Here is a tiny trained network, its code and every weight. The questions are about switching its units off for an input and a class, where a switched-off unit gives its printed mean instead of its output.

import numpy as np


def w(rows, s, z=0):
    codes = np.array(rows[::2]) - 128.0
    scale = np.full(codes.shape[1], s)
    scale[-1] = z or s
    return codes * scale


def norm(h):
    return h / np.sqrt((h * h).mean(-1, keepdims=True) + 1e-5)


def f(y):
    return y / 2 * (1 + np.tanh(0.7978845608 * (y + 0.044715 * y**3)))


def log_softmax(a):
    a = a - a.max(-1, keepdims=True)
    return a - np.log(np.exp(a).sum(-1, keepdims=True))


def net(x, mask):
    res = np.array(x, float).reshape(1, 5) / 4 @ E
    u = 0
    for l in range(2):
        y = f(norm(res) @ A[l][:, :-1].T + A[l][:, -1])
        res = res + np.where(mask[u : u + 4], y, B[l][:, -1]) @ B[l][:, :-1]
        u += 4
    return log_softmax(norm(res)[-1] @ U[:, :-1].T + U[:, -1])


A, B = {}, {}
E = w([
[43,96,219,132,116,85,134,104,110,179],'x0',
[132,133,131,130,125,130,132,127,131,133],'x1',
[150,154,98,253,102,91,127,125,108,30],'x2',
[118,125,118,126,139,129,118,120,117,126],'x3',
[10,131,95,148,52,146,226,144,59,139],'x4',
],0.0058)
A[0] = w([
[63,151,90,214,31,157,184,165,72,49,1],'0.n0',
[99,144,67,58,113,222,196,207,88,171,109],'0.n1',
[185,116,180,2,201,179,60,138,178,188,180],'0.n2',
[145,151,206,208,168,20,79,128,140,78,84],'0.n3',
],0.0048,0.0033)
B[0] = w([
[204,128,92,103,225,49,155,156,175,183,190],'0.n0',
[180,38,112,50,118,215,81,42,201,168,200],'0.n1',
[129,142,54,212,131,47,222,162,94,117,253],'0.n2',
[161,34,91,130,29,192,3,28,188,166,162],'0.n3',
],0.006,0.0071)
A[1] = w([
[83,93,160,78,154,99,189,107,174,202,192],'1.n0',
[32,140,253,46,129,184,150,86,78,144,5],'1.n1',
[213,120,55,188,118,71,85,120,153,119,137],'1.n2',
[95,87,211,241,143,7,123,120,116,156,99],'1.n3',
],0.0051,0.0022)
B[1] = w([
[125,151,193,179,100,126,46,141,103,69,219],'1.n0',
[164,102,144,174,175,179,188,217,72,94,159],'1.n1',
[70,155,169,122,134,184,144,163,86,97,254],'1.n2',
[109,147,122,1,115,71,135,64,179,207,197],'1.n3',
],0.0076,0.0062)
U = w([
[155,153,46,146,192,109,213,206,106,114,129],'0',
[154,51,100,98,85,181,74,42,168,166,253],'1',
[79,151,152,91,129,10,147,107,136,190,110],'2',
[82,90,214,146,107,165,115,181,67,127,87],'3',
[142,173,138,186,134,199,66,148,126,31,42],'4',
],0.013,0.003)

Each question gives the input, the list of numbers given to net, and the class t.
The units are the neurons (one row each of A and B). Each row of codes is followed by its name. A weight is (code - 128) times the scale printed after its matrix; where a second scale follows, it is the last column's (A, B and U).
mask holds one flag per neuron, layer by layer. A switched-off neuron (its flag False) gives its mean, the last column of its row in B, instead of its output. The means were averaged over made-up inputs and are rounded, as every weight is.
A unit's drop is (log p(t) with every unit on - log p(t) with that unit switched off) / (log p(t) with every unit on - log p(t) with every unit switched off).
The circuit of an input: a set's keep is (log p(t) with only the set's units on - log p(t) with every unit switched off) / (log p(t) with every unit on - log p(t) with every unit switched off). Starting from all 8 units, units are removed one at a time, each time the one whose removal leaves the highest keep (on an exact tie, the one counted first), for as long as the keep stays at least 0.8.
units of the circuit, in order: the units of the circuit, biggest drop first
k most important neurons: the k neurons with the biggest drops, biggest first
k most important neurons of layer l: the k neurons of layer l with the biggest drops, biggest first
drop when u is switched off: that unit's drop, to one decimal
input [5,-1,3,1,8], class 2: units of the circuit, in order : [0.n0 1.n3]
input [1,-4,6,-5,6], class 2: 3 most important neurons : [1.n3 0.n2 1.n1]
input [6,8,8,-1,-7], class 1: units of the circuit, in order : [0.n3]
input [1,-1,0,2,-7], class 2: units of the circuit, in order : [0.n1 0.n2 1.n3]
input [4,4,-3,-4,-6], class 2: units of the circuit, in order : [0.n2 1.n3]
input [0,8,2,1,0], class 4: units of the circuit, in order : [0.n2 0.n3 1.n3 0.n1]
input [6,-4,0,8,1], class 3: 3 most important neurons : [0.n2 1.n1 0.n0]
input [3,-3,8,4,1], class 2: 2 most important neurons of layer 1 : [1.n3 1.n2]
input [-8,-8,-2,-4,-5], class 0: 2 most important neurons : [1.n0 0.n2]
input [-7,8,-1,6,5], class 1: 2 most important neurons : [0.n1 0.n2]
input [-6,-8,-1,-3,8], class 1: 2 most important neurons : [0.n1 0.n2]
input [5,-3,1,4,-5], class 1: 2 most important neurons : [0.n3 0.n0]
input [2,5,-5,0,3], class 3: 2 most important neurons of layer 1 : [1.n1 1.n0]
input [2,-4,-1,5,1], class 3: most important neuron : [0.n2]
input [5,-7,7,-7,2], class 2: 2 most important neurons of layer 0 : [0.n1 0.n0]
input [2,-2,4,-2,5], class 2: 2 most important neurons : [1.n3 0.n2]
input [2,-7,7,6,2], class 2: 2 most important neurons : [1.n3 0.n1]
input [-7,-4,-3,3,1], class 1: 3 most important neurons : [0.n1 0.n0 1.n1]
input [3,2,-8,-5,8], class 3: 3 most important neurons of layer 1 : [1.n1 1.n0 1.n3]
input [0,-2,-2,-2,-4], class 0: most important neuron : [0.n2]
input [3,-4,5,5,2], class 2: drop when 0.n0 is switched off : 0.1
input [7,3,-4,-1,3], class 3: drop when 1.n1 is switched off : 0.2
